Below is a small trained network, with its code and all its weights. Each question gives an input and a target symbol and asks what happens when units are switched off, that is, made to give their printed mean instead of their output.

import numpy as np


def w(rows, s, z=0):
    codes = np.array(rows[::2]) - 128.0
    scale = np.full(codes.shape[1], s)
    scale[-1] = z or s
    return codes * scale


def f(y):
    return y / 2 * (1 + np.tanh(0.7978845608 * (y + 0.044715 * y**3)))


def softmax(a):
    e = np.exp(a - a.max(-1, keepdims=True))
    return e / e.sum(-1, keepdims=True)


def log_softmax(a):
    a = a - a.max(-1, keepdims=True)
    return a - np.log(np.exp(a).sum(-1, keepdims=True))


def net(x, mask):
    ids = ['ΔΩζηλμξσφ'.index(c) for c in x.split()]
    T = len(ids)
    res = E[ids] + P[:T]
    u = 0
    for l in range(2):
        q, k, v = (res @ M[l].T for M in (Q, K, V))
        z = softmax(np.where(np.tri(T) > 0, q @ k.T / 2**0.5, -1e9)) @ v
        res = res + np.where(mask[u], z, O[l][:, -1]) @ O[l][:, :-1]
        u += 1
        y = f(res @ A[l][:, :-1].T + A[l][:, -1])
        res = res + np.where(mask[u : u + 24], y, B[l][:, -1]) @ B[l][:, :-1]
        u += 24
    return log_softmax(res[-1] @ U[:, :-1].T + U[:, -1])


Q, K, V, O, A, B = {}, {}, {}, {}, {}, {}
E = w([
[125,45,160,57,83,88],'Δ',
[118,1,140,111,157,96],'Ω',
[110,92,103,127,144,104],'ζ',
[139,86,130,151,144,102],'η',
[126,83,105,160,155,118],'λ',
[137,137,132,134,119,90],'μ',
[41,161,174,112,182,140],'ξ',
[160,123,181,113,140,185],'σ',
[171,163,170,136,107,130],'φ',
],0.03)
P = w([
[122,80,167,214,21,128],'0',
[79,124,229,202,101,81],'1',
[170,72,129,169,47,144],'2',
[112,120,209,174,133,82],'3',
[197,70,108,138,78,146],'4',
[133,116,192,148,164,79],'5',
[226,65,83,115,105,146],'6',
[154,113,183,125,191,76],'7',
[252,53,72,92,134,154],'8',
[166,100,169,104,214,71],'9',
],0.014)
Q[0] = w([
[86,114,249,133,185,72],'0.h1',
[64,228,137,128,138,161],'0.h1',
],0.02)
K[0] = w([
[180,254,107,125,189,161],'0.h1',
[80,154,135,238,55,199],'0.h1',
],0.014)
V[0] = w([
[110,136,83,133,70,35],'0.h1',
[92,4,128,120,181,122],'0.h1',
],0.011)
O[0] = w([
[178,234,13,128,63,151,138],'0.h1',
[65,2,188,206,17,156,251],'0.h1',
],0.0077,0.014)
A[0] = w([
[178,89,140,173,187,84,154],'0.n1',
[131,153,130,200,180,155,75],'0.n2',
[157,163,96,96,141,186,150],'0.n3',
[39,110,108,199,174,83,80],'0.n4',
[104,152,137,138,155,89,69],'0.n5',
[195,84,151,147,94,160,98],'0.n6',
[137,87,176,135,147,152,125],'0.n7',
[66,146,146,119,197,78,100],'0.n8',
[46,160,110,123,175,179,206],'0.n9',
[17,161,155,50,137,161,89],'0.n10',
[128,104,137,46,70,39,103],'0.n11',
[56,121,160,135,177,66,107],'0.n12',
[152,137,210,126,59,135,80],'0.n13',
[124,136,151,132,164,105,104],'0.n14',
[65,118,104,68,140,188,123],'0.n15',
[93,129,89,115,83,94,86],'0.n16',
[175,125,205,115,86,211,76],'0.n17',
[178,101,75,168,168,172,165],'0.n18',
[144,151,92,108,153,113,137],'0.n19',
[130,146,76,103,94,116,8],'0.n20',
[161,108,10,150,158,118,54],'0.n21',
[141,155,123,165,123,157,134],'0.n22',
[142,129,71,156,143,182,133],'0.n23',
[155,117,41,114,126,43,129],'0.n24',
],0.011,0.013)
B[0] = w([
[133,158,118,140,78,121,209],'0.n1',
[110,164,161,78,113,63,126],'0.n2',
[79,55,151,181,150,133,133],'0.n3',
[143,144,109,101,159,102,178],'0.n4',
[79,164,141,142,118,158,131],'0.n5',
[126,128,94,136,169,124,251],'0.n6',
[120,153,95,133,152,139,232],'0.n7',
[135,162,179,126,146,142,163],'0.n8',
[173,107,140,151,125,102,141],'0.n9',
[164,87,122,115,122,116,142],'0.n10',
[115,138,166,114,101,83,179],'0.n11',
[125,134,144,141,111,161,181],'0.n12',
[131,111,123,113,160,117,220],'0.n13',
[122,126,139,121,113,127,146],'0.n14',
[188,48,115,176,152,121,128],'0.n15',
[141,99,110,109,156,157,143],'0.n16',
[155,140,142,100,171,133,200],'0.n17',
[118,162,148,124,99,129,149],'0.n18',
[116,95,108,119,103,173,139],'0.n19',
[44,131,250,165,125,139,126],'0.n20',
[83,106,120,159,180,131,129],'0.n21',
[159,138,147,81,129,95,133],'0.n22',
[109,167,144,108,134,156,130],'0.n23',
[162,113,115,108,131,88,151],'0.n24',
],0.015,0.018)
Q[1] = w([
[47,148,126,187,117,34],'1.h1',
[21,254,218,190,187,72],'1.h1',
],0.0054)
K[1] = w([
[153,162,101,255,113,153],'1.h1',
[226,166,159,183,174,251],'1.h1',
],0.0084)
V[1] = w([
[191,58,202,113,121,102],'1.h1',
[77,83,157,2,128,103],'1.h1',
],0.0063)
O[1] = w([
[207,87,254,105,114,22,254],'1.h1',
[93,63,158,34,23,246,178],'1.h1',
],0.0077,0.011)
A[1] = w([
[76,91,91,103,88,148,92],'1.n1',
[90,200,121,147,144,136,199],'1.n2',
[126,147,165,111,69,172,120],'1.n3',
[135,138,126,98,134,214,48],'1.n4',
[76,152,135,99,96,138,65],'1.n5',
[22,140,110,88,110,120,49],'1.n6',
[97,176,156,90,146,112,82],'1.n7',
[118,174,164,86,87,137,96],'1.n8',
[3,178,78,178,157,174,54],'1.n9',
[132,149,184,115,175,151,54],'1.n10',
[133,136,84,121,93,90,108],'1.n11',
[150,92,99,178,163,134,63],'1.n12',
[91,118,149,110,124,86,158],'1.n13',
[158,211,141,98,87,132,149],'1.n14',
[78,175,180,142,101,164,125],'1.n15',
[100,227,164,94,118,179,37],'1.n16',
[31,127,83,180,76,133,19],'1.n17',
[118,106,148,82,141,104,116],'1.n18',
[80,116,121,207,105,148,111],'1.n19',
[133,130,62,105,122,103,39],'1.n20',
[81,87,125,91,115,185,5],'1.n21',
[120,175,144,145,62,89,74],'1.n22',
[146,155,127,154,141,157,108],'1.n23',
[92,128,158,192,144,92,106],'1.n24',
],0.014,0.012)
B[1] = w([
[131,119,176,85,151,141,187],'1.n1',
[144,77,129,119,148,95,153],'1.n2',
[173,149,82,88,132,137,173],'1.n3',
[124,111,154,127,94,135,148],'1.n4',
[186,130,119,118,133,85,128],'1.n5',
[100,75,110,132,95,191,127],'1.n6',
[171,150,106,146,177,157,167],'1.n7',
[101,105,151,161,153,91,177],'1.n8',
[136,92,52,108,254,60,141],'1.n9',
[96,109,93,121,111,96,212],'1.n10',
[70,109,114,131,57,105,171],'1.n11',
[127,156,173,141,87,131,205],'1.n12',
[140,136,107,160,119,171,230],'1.n13',
[144,141,94,137,158,168,205],'1.n14',
[99,118,107,78,198,90,152],'1.n15',
[146,145,149,181,29,163,144],'1.n16',
[77,174,169,85,83,219,143],'1.n17',
[126,163,99,139,120,156,248],'1.n18',
[131,135,73,134,127,183,158],'1.n19',
[123,90,216,125,86,169,136],'1.n20',
[160,161,109,171,123,88,194],'1.n21',
[115,83,155,100,138,107,204],'1.n22',
[158,189,164,73,185,108,133],'1.n23',
[136,154,135,94,94,171,205],'1.n24',
],0.015)
U = w([
[162,105,115,65,109,154,1],'Δ',
[122,4,149,179,157,184,68],'Ω',
[59,106,177,65,100,172,48],'ζ',
[136,181,118,185,89,164,110],'η',
[97,113,78,128,143,165,149],'λ',
[90,97,106,122,95,47,214],'μ',
[121,173,254,122,83,131,51],'ξ',
[51,102,191,10,170,124,200],'σ',
[198,171,98,198,162,101,139],'φ',
],0.0069,0.0057)

Each question gives the input, a string of symbols that net reads in full, and the target symbol t.
The units are the heads (2 rows each of Q, K, V and O) and the neurons (one row each of A and B). Each row of codes is followed by its name. A weight is (code - 128) times the scale printed after its matrix; where a second scale follows, it is the last column's (O, A, B and U).
mask holds one flag per unit, layer by layer, with each layer's heads first. A switched-off unit (its flag False) gives its mean, the last column of its rows in O or B, instead of its output. The means were averaged over made-up inputs and are rounded, as every weight is.
A unit's drop is (log p(t) with every unit on - log p(t) with that unit switched off) / (log p(t) with every unit on - log p(t) with every unit switched off).
The circuit of an input: a set's keep is (log p(t) with only the set's units on - log p(t) with every unit switched off) / (log p(t) with every unit on - log p(t) with every unit switched off). Starting from the 12 units with the biggest drops (on a tie, the unit counted first), units are removed one at a time, each time the one whose removal leaves the highest keep (on an exact tie, the one counted first), for as long as the keep stays at least 0.8.
circuit, biggest first: the units of the circuit, biggest drop first
unit that matters most: the unit with the biggest drop
top k neurons: the k neurons with the biggest drops, biggest first
top k neurons in layer l: the k neurons of layer l with the biggest drops, biggest first
drop when u is switched off: that unit's drop, to one decimal
input Ω η Ω Δ, target η: circuit, biggest first -> (0.n11, 1.n13, 1.n18)
input η Δ ξ λ μ Δ, target μ: circuit, biggest first -> (0.h1, 0.n11, 1.n11, 0.n17)
input φ σ μ φ Ω μ μ μ η, target Ω: circuit, biggest first -> (0.h1)
input μ φ Δ ξ, target φ: circuit, biggest first -> (0.h1, 1.n7)
input μ φ σ μ η Δ ζ, target Δ: circuit, biggest first -> (1.h1, 1.n3, 0.n11)
input μ λ ζ, target ζ: top 2 neurons in layer 0 -> (0.n17, 0.n7)
input ξ μ μ ζ ξ Ω λ, target Ω: top 3 neurons -> (0.n17, 0.n4, 0.n6)
input μ σ Ω Ω Δ, target Δ: circuit, biggest first -> (1.h1, 1.n3, 1.n13)
input σ η η ζ, target η: top 2 neurons in layer 0 -> (0.n7, 0.n6)
input φ Δ λ Δ φ λ, target φ: top 3 neurons -> (1.n14, 0.n8, 1.n7)
input φ ξ σ μ ζ ξ, target ξ: top 4 neurons -> (0.n3, 0.n9, 0.n15, 0.n10)
input ξ λ Ω λ, target λ: top 2 neurons -> (1.n9, 0.n17)
input ζ Ω φ φ σ ξ μ μ φ μ, target φ: top 2 neurons in layer 1 -> (1.n14, 1.n7)
input Ω λ Ω μ η φ ζ η, target φ: circuit, biggest first -> (0.h1)
input μ Δ ξ Δ, target ξ: top 3 neurons in layer 0 -> (0.n11, 0.n9, 0.n15)
input μ μ μ μ Δ φ Δ σ ξ, target Δ: top 3 neurons in layer 0 -> (0.n11, 0.n13, 0.n6)
input Δ η μ Ω μ Ω, target μ: top 2 neurons -> (0.n17, 1.n11)
input φ Ω μ σ Δ Ω, target σ: top 2 neurons -> (1.n15, 0.n12)
input σ σ μ ξ μ μ, target ξ: top 4 neurons in layer 0 -> (0.n8, 0.n12, 0.n9, 0.n15)
input μ μ ξ φ λ λ φ σ σ σ, target σ: top 4 neurons -> (1.n10, 1.n23, 1.n13, 1.n21)
input σ Δ σ Ω Ω φ σ, target Ω: top 2 neurons -> (0.n6, 1.n4)
input Δ ξ ξ σ ζ Ω, target σ: circuit, biggest first -> (0.h1)
input φ μ φ Δ μ φ, target φ: top 2 neurons in layer 1 -> (1.n14, 1.n7)
input Δ μ σ ξ η λ φ, target Δ: top 2 neurons -> (1.n3, 0.n11)
input Ω φ ξ Δ, target φ: top 2 neurons -> (1.n7, 1.n13)
input ζ Ω μ Ω ξ μ, target ξ: top 2 neurons in layer 1 -> (1.n22, 1.n24)
input η φ λ λ μ ζ Ω η ζ φ, target φ: unit that matters most -> 1.n14
input σ μ μ μ, target μ: top 2 neurons in layer 0 -> (0.n17, 0.n8)
input Δ Δ φ Ω, target φ: drop when 0.h1 is switched off -> 0.8
input μ Ω λ μ μ μ Δ η Δ ζ, target η: drop when 1.n14 is switched off -> -0.1
